Here is a tiny trained network, its code and every weight. The questions are about switching its units off for an input and a class, where a switched-off unit gives its printed mean instead of its output.

import numpy as np


def w(rows, s, z=0):
    codes = np.array(rows[::2]) - 128.0
    scale = np.full(codes.shape[1], s)
    scale[-1] = z or s
    return codes * scale


def f(y):
    return y / 2 * (1 + np.tanh(0.7978845608 * (y + 0.044715 * y**3)))


def log_softmax(a):
    a = a - a.max(-1, keepdims=True)
    return a - np.log(np.exp(a).sum(-1, keepdims=True))


def net(x, mask):
    res = np.array(x, float).reshape(1, 4) / 4 @ E
    y = f(res @ A[0][:, :-1].T + A[0][:, -1])
    res = res + np.where(mask, y, B[0][:, -1]) @ B[0][:, :-1]
    return log_softmax(res[-1] @ U[:, :-1].T + U[:, -1])


A, B = {}, {}
E = w([
[85,137,110,138,226,6,194,130,126,191],'x0',
[146,113,106,102,132,133,168,147,151,91],'x1',
[45,182,143,92,229,100,82,36,172,33],'x2',
[187,59,188,95,161,109,12,162,211,146],'x3',
],0.013)
A[0] = w([
[151,99,214,108,94,139,57,181,190,82,118],'N0',
[41,228,135,133,205,88,146,103,192,88,119],'N1',
[125,141,116,149,81,158,138,74,98,108,145],'N2',
[152,67,159,94,43,197,66,168,136,145,186],'N3',
[152,176,107,81,192,141,70,36,176,52,146],'N4',
[120,176,117,130,24,226,171,33,86,78,209],'N5',
[156,119,142,102,161,3,135,170,133,177,127],'N6',
[79,181,64,174,151,40,205,153,73,142,125],'N7',
[75,192,151,63,185,133,99,30,160,60,172],'N8',
[158,14,136,143,129,146,157,196,102,169,149],'N9',
[151,85,85,156,99,171,147,214,96,216,255],'N10',
[141,25,185,106,181,2,113,145,226,202,72],'N11',
[131,41,172,150,193,103,119,119,141,137,117],'N12',
[169,129,229,111,121,202,127,103,210,161,125],'N13',
[208,119,236,116,51,135,104,190,161,180,159],'N14',
[66,180,89,154,172,111,198,112,112,135,148],'N15',
],0.0092,0.0083)
B[0] = w([
[67,87,212,55,120,55,44,36,162,41,209],'N0',
[1,148,127,46,170,174,104,130,61,92,211],'N1',
[157,223,99,125,109,184,178,145,138,129,175],'N2',
[138,94,116,68,109,109,74,169,134,49,237],'N3',
[85,139,139,200,117,147,156,59,136,81,222],'N4',
[177,251,12,204,130,179,139,201,144,98,254],'N5',
[175,229,9,134,66,126,153,131,151,147,183],'N6',
[94,35,165,84,123,59,176,69,21,199,207],'N7',
[30,115,150,158,190,168,135,76,153,30,242],'N8',
[103,83,91,93,113,107,146,111,27,160,204],'N9',
[145,86,81,124,76,87,126,184,53,187,246],'N10',
[200,212,33,196,132,211,137,223,151,83,208],'N11',
[120,164,87,161,156,151,92,131,143,90,163],'N12',
[95,114,164,112,146,42,135,140,116,73,183],'N13',
[30,86,70,104,140,78,51,197,85,99,226],'N14',
[129,102,104,42,118,114,169,155,35,128,195],'N15',
],0.0082,0.02)
U = w([
[225,186,63,154,45,140,139,195,118,148,245],'0',
[54,99,137,3,138,91,112,88,81,119,193],'1',
[113,246,86,163,151,204,158,83,146,85,155],'2',
[114,94,254,138,105,121,93,29,190,54,6],'3',
[145,103,124,57,88,59,200,59,91,252,22],'4',
],0.0097,0.0026)

Each question gives the input, the list of numbers given to net, and the class t.
The units are the neurons (one row each of A and B). Each row of codes is followed by its name. A weight is (code - 128) times the scale printed after its matrix; where a second scale follows, it is the last column's (A, B and U).
mask holds one flag per neuron, in row order. A switched-off neuron (its flag False) gives its mean, the last column of its row in B, instead of its output. The means were averaged over made-up inputs and are rounded, as every weight is.
A unit's drop is (log p(t) with every unit on - log p(t) with that unit switched off) / (log p(t) with every unit on - log p(t) with every unit switched off).
unit that matters most: the unit with the biggest drop
top k neurons: the k neurons with the biggest drops, biggest first
drop of u: that unit's drop, to one decimal
input [-7,-5,1,-1], class 2: unit that matters most : N5
input [0,-7,8,0], class 2: top 2 neurons : (N0; N4)
input [-8,0,5,0], class 2: top 3 neurons : (N5; N7; N2)
input [0,-1,1,5], class 3: top 2 neurons : (N5; N0)
input [0,-3,3,6], class 3: top 2 neurons : (N5; N0)
input [0,-1,-7,8], class 1: top 2 neurons : (N0; N14)
input [1,-7,3,8], class 2: top 2 neurons : (N11; N6)
input [-6,-2,8,0], class 2: top 2 neurons : (N5; N7)
input [1,5,4,6], class 2: drop of N11 : 1.2
input [-1,-5,-7,5], class 1: drop of N5 : 0.1
input [4,7,-1,7], class 0: drop of N11 : 0.1
